Below are the code and all the weights of a small trained network. Each question names an input and a target symbol and asks about switching units off, where a switched-off unit gives its printed mean instead of its output.

import numpy as np


def w(rows, s, z=0):
    codes = np.array(rows[::2]) - 128.0
    scale = np.full(codes.shape[1], s)
    scale[-1] = z or s
    return codes * scale


def f(y):
    return np.maximum(y, 0)


def softmax(a):
    e = np.exp(a - a.max(-1, keepdims=True))
    return e / e.sum(-1, keepdims=True)


def log_softmax(a):
    a = a - a.max(-1, keepdims=True)
    return a - np.log(np.exp(a).sum(-1, keepdims=True))


def net(x, mask):
    ids = ['βγδεζθλμξπστψω'.index(c) for c in x.split()]
    T = len(ids)
    res = E[ids] + P[:T]
    u = 0
    for l in range(3):
        q, k, v = (res @ M[l].T for M in (Q, K, V))
        z = softmax(np.where(np.tri(T) > 0, q @ k.T / 2**0.5, -1e9)) @ v
        res = res + np.where(mask[u], z, O[l][:, -1]) @ O[l][:, :-1]
        u += 1
        y = f(res @ A[l][:, :-1].T + A[l][:, -1])
        res = res + np.where(mask[u : u + 12], y, B[l][:, -1]) @ B[l][:, :-1]
        u += 12
    return log_softmax(res[-1] @ U[:, :-1].T + U[:, -1])


Q, K, V, O, A, B = {}, {}, {}, {}, {}, {}
E = w([
[50,88,139,134,136,6,180,223],'β',
[118,143,121,115,148,108,66,189],'γ',
[136,188,56,87,120,198,139,92],'δ',
[61,93,139,131,75,211,78,70],'ε',
[93,144,6,146,94,101,87,151],'ζ',
[70,108,56,51,114,83,89,116],'θ',
[157,192,191,163,168,160,139,192],'λ',
[96,119,160,63,124,181,143,94],'μ',
[157,201,110,66,182,120,161,176],'ξ',
[93,146,61,213,84,111,225,194],'π',
[142,146,178,104,146,148,215,175],'σ',
[119,162,33,1,159,64,134,145],'τ',
[221,100,211,137,110,63,113,140],'ψ',
[54,71,138,119,93,105,107,137],'ω',
],0.012)
P = w([
[55,64,75,184,254,206,102,125],'0',
[125,64,115,136,163,176,89,89],'1',
[149,105,144,91,113,166,77,125],'2',
[121,142,180,78,74,120,72,103],'3',
[134,158,197,33,50,125,63,166],'4',
[47,221,205,31,69,23,93,184],'5',
],0.0068)
Q[0] = w([
[175,66,116,124,185,113,121,93],'0.h0',
[176,45,112,65,85,196,126,249],'0.h0',
],0.017)
K[0] = w([
[141,69,83,159,181,162,150,125],'0.h0',
[196,147,141,177,102,32,144,3],'0.h0',
],0.019)
V[0] = w([
[151,105,143,254,106,212,139,96],'0.h0',
[141,208,221,132,193,123,185,234],'0.h0',
],0.0053)
O[0] = w([
[103,143,120,48,188,46,94,135,90],'0.h0',
[131,3,27,88,30,171,73,137,254],'0.h0',
],0.0039,0.0019)
A[0] = w([
[202,149,153,176,98,81,124,43,67],'0.n0',
[114,126,107,145,116,70,145,123,78],'0.n1',
[128,88,139,136,126,117,220,128,107],'0.n2',
[114,124,141,108,128,124,124,59,79],'0.n3',
[76,149,136,157,117,81,123,157,2],'0.n4',
[148,150,195,133,143,83,165,90,56],'0.n5',
[115,171,59,134,138,84,161,81,133],'0.n6',
[254,68,190,182,136,27,121,82,72],'0.n7',
[185,114,156,175,129,159,41,129,100],'0.n8',
[133,65,150,109,72,37,169,13,66],'0.n9',
[219,140,118,148,100,64,164,29,19],'0.n10',
[246,156,147,189,88,135,198,98,77],'0.n11',
],0.0059,0.0018)
B[0] = w([
[90,110,69,148,96,118,160,163,135],'0.n0',
[159,120,163,101,129,183,105,114,208],'0.n1',
[156,147,183,104,154,188,67,90,236],'0.n2',
[123,116,63,113,101,103,175,147,160],'0.n3',
[151,147,155,93,132,188,151,113,208],'0.n4',
[123,130,128,105,127,166,90,118,137],'0.n5',
[122,109,192,86,149,175,42,113,254],'0.n6',
[2,129,132,120,148,54,76,197,146],'0.n7',
[119,131,46,197,104,75,193,188,192],'0.n8',
[149,79,139,138,108,157,76,192,154],'0.n9',
[82,149,125,93,157,145,85,121,132],'0.n10',
[123,133,169,165,137,170,110,127,161],'0.n11',
],0.0094,0.0013)
Q[1] = w([
[17,218,148,53,42,192,117,254],'1.h0',
[140,166,101,139,127,141,116,113],'1.h0',
],0.0065)
K[1] = w([
[157,194,171,103,3,83,116,123],'1.h0',
[132,108,138,121,123,122,138,126],'1.h0',
],0.014)
V[1] = w([
[65,85,44,150,44,172,92,42],'1.h0',
[144,147,167,251,99,206,175,124],'1.h0',
],0.012)
O[1] = w([
[196,185,178,109,198,116,169,191,254],'1.h0',
[118,125,65,2,167,69,80,120,141],'1.h0',
],0.0056,0.00086)
A[1] = w([
[205,169,115,146,134,138,49,145,120],'1.n0',
[131,139,91,143,128,64,178,104,66],'1.n1',
[168,186,208,78,211,67,138,205,168],'1.n2',
[131,92,95,218,127,1,140,69,54],'1.n3',
[190,153,97,138,129,89,166,101,213],'1.n4',
[88,163,155,138,133,141,114,109,140],'1.n5',
[153,121,153,154,127,68,115,39,141],'1.n6',
[144,58,170,98,156,90,173,82,169],'1.n7',
[60,108,41,29,114,61,92,81,23],'1.n8',
[76,121,108,117,95,110,122,50,252],'1.n9',
[94,130,152,133,135,106,231,123,123],'1.n10',
[99,106,70,10,126,82,59,120,109],'1.n11',
],0.0078,0.0032)
B[1] = w([
[123,144,91,197,136,83,94,70,178],'1.n0',
[106,121,131,115,143,140,120,134,128],'1.n1',
[126,179,200,109,141,20,126,156,255],'1.n2',
[153,144,233,62,2,126,52,45,133],'1.n3',
[156,155,146,121,169,199,33,93,158],'1.n4',
[181,117,77,127,114,123,187,183,173],'1.n5',
[110,111,107,137,142,125,132,172,128],'1.n6',
[145,146,127,103,113,127,141,174,140],'1.n7',
[130,146,207,167,141,190,111,89,140],'1.n8',
[188,92,103,96,116,165,99,190,200],'1.n9',
[166,141,126,126,123,144,110,157,145],'1.n10',
[44,126,85,47,101,83,190,90,211],'1.n11',
],0.0091,0.0027)
Q[2] = w([
[68,160,92,128,87,184,140,134],'2.h0',
[83,240,119,97,53,168,111,254],'2.h0',
],0.0087)
K[2] = w([
[159,122,125,141,113,107,160,151],'2.h0',
[145,173,153,112,7,115,107,106],'2.h0',
],0.016)
V[2] = w([
[161,53,255,11,104,206,231,144],'2.h0',
[175,230,73,68,178,207,164,62],'2.h0',
],0.0086)
O[2] = w([
[114,130,54,209,212,92,86,128,254],'2.h0',
[102,103,188,167,2,36,82,207,31],'2.h0',
],0.0063,0.00068)
A[2] = w([
[139,156,169,126,166,42,124,159,49],'2.n0',
[95,94,96,55,132,62,88,142,163],'2.n1',
[92,62,74,65,92,114,89,122,71],'2.n2',
[141,128,241,205,112,146,166,180,63],'2.n3',
[135,117,54,236,108,141,75,134,154],'2.n4',
[106,142,99,87,120,84,104,105,67],'2.n5',
[155,97,190,184,91,184,131,173,177],'2.n6',
[149,158,144,252,143,123,123,131,173],'2.n7',
[115,156,150,133,158,67,111,170,177],'2.n8',
[105,131,159,242,124,71,103,161,111],'2.n9',
[91,46,85,169,62,129,70,147,126],'2.n10',
[116,155,106,142,130,144,159,102,3],'2.n11',
],0.017,0.0069)
B[2] = w([
[43,154,96,71,168,184,120,163,192],'2.n0',
[201,121,147,147,6,167,134,81,254],'2.n1',
[120,210,113,145,192,123,96,191,177],'2.n2',
[111,233,237,167,104,140,158,33,162],'2.n3',
[100,58,178,131,177,209,125,55,175],'2.n4',
[128,78,132,153,189,145,175,131,159],'2.n5',
[146,101,99,87,133,104,222,174,193],'2.n6',
[162,150,18,243,124,85,123,157,164],'2.n7',
[145,93,140,112,161,38,92,94,250],'2.n8',
[135,73,210,132,100,211,98,237,165],'2.n9',
[18,152,118,149,88,59,94,114,182],'2.n10',
[119,86,160,131,95,101,129,159,135],'2.n11',
],0.021,0.0085)
U = w([
[153,153,105,110,233,237,128,58,254],'β',
[171,130,104,20,146,141,214,254,206],'γ',
[107,114,244,92,70,139,150,198,5],'δ',
[86,145,171,42,181,93,43,176,127],'ε',
[96,182,191,109,171,65,170,71,94],'ζ',
[150,164,150,193,170,51,150,140,107],'θ',
[95,224,92,121,69,181,100,185,154],'λ',
[148,56,144,165,133,123,78,198,89],'μ',
[11,57,105,110,88,38,187,139,130],'ξ',
[205,56,154,107,65,44,117,68,197],'π',
[65,127,193,166,116,153,83,25,14],'σ',
[125,117,184,181,104,162,186,118,46],'τ',
[112,133,157,105,134,135,135,129,72],'ψ',
[126,145,45,139,211,7,99,115,164],'ω',
],0.0051,0.005)

Each question gives the input, a string of symbols that net reads in full, and the target symbol t.
The units are the heads (2 rows each of Q, K, V and O) and the neurons (one row each of A and B). Each row of codes is followed by its name. A weight is (code - 128) times the scale printed after its matrix; where a second scale follows, it is the last column's (O, A, B and U).
mask holds one flag per unit, layer by layer, with each layer's heads first. A switched-off unit (its flag False) gives its mean, the last column of its rows in O or B, instead of its output. The means were averaged over made-up inputs and are rounded, as every weight is.
A unit's drop is (log p(t) with every unit on - log p(t) with that unit switched off) / (log p(t) with every unit on - log p(t) with every unit switched off).
unit that matters most: the unit with the biggest drop
top k neurons: the k neurons with the biggest drops, biggest first
k most important neurons of layer l: the k neurons of layer l with the biggest drops, biggest first
input ε π ξ π ω γ, target ω: unit that matters most	2.h0
input λ ξ τ π, target τ: top 2 neurons	[2.n3 2.n4]
input ε π θ π ε, target π: top 2 neurons	[2.n1 2.n8]
input λ λ ξ π σ, target π: 2 most important neurons of layer 2	[2.n1 2.n8]
input π β σ π μ, target π: top 2 neurons	[2.n1 2.n8]
input τ ε ξ π, target ξ: top 3 neurons	[2.n10 1.n2 2.n6]
input μ π ε σ λ ξ, target λ: 2 most important neurons of layer 2	[2.n2 2.n8]
input λ ξ δ, target ξ: top 4 neurons	[2.n10 2.n6 1.n2 2.n1]
input π ε λ δ π, target δ: top 2 neurons	[2.n9 2.n3]
input π ω π π ψ μ, target β: top 2 neurons	[2.n6 0.n7]
input π π π ξ π γ, target π: top 2 neurons	[2.n1 2.n8]
input μ ε π θ π, target θ: top 2 neurons	[2.n7 2.n3]
input ξ π σ ξ λ, target ξ: top 2 neurons	[2.n10 2.n6]
input ξ π λ ε π, target ε: top 3 neurons	[2.n0 2.n8 1.n2]
input ξ δ ε π, target ε: unit that matters most	1.h0
input λ μ σ, target μ: top 2 neurons	[2.n9 2.n7]
input π π ξ π β π, target β: top 2 neurons	[1.n2 2.n4]
input ω ξ δ π σ λ, target σ: top 4 neurons	[2.n4 1.n2 2.n10 2.n6]
input π θ π ψ π, target γ: top 2 neurons	[2.n11 2.n4]
input π π ε ω, target ε: 3 most important neurons of layer 2	[2.n0 2.n8 2.n9]
input ε β λ β, target λ: 3 most important neurons of layer 1	[1.n2 1.n11 1.n9]
input ξ π π β, target π: unit that matters most	2.n1
input π σ ξ, target σ: 2 most important neurons of layer 2	[2.n4 2.n10]
input ε π π γ λ λ, target λ: 3 most important neurons of layer 1	[1.n2 1.n11 1.n9]
input π γ γ π ψ σ, target β: 2 most important neurons of layer 0	[0.n7 0.n8]
input π ξ π ζ, target π: 2 most important neurons of layer 2	[2.n1 2.n0]
input λ γ γ ξ, target γ: unit that matters most	1.h0
input π λ σ π τ λ, target τ: 2 most important neurons of layer 2	[2.n3 2.n4]
input μ ξ ξ, target ξ: 3 most important neurons of layer 2	[2.n10 2.n6 2.n1]
input ω λ π, target λ: 2 most important neurons of layer 1	[1.n2 1.n11]
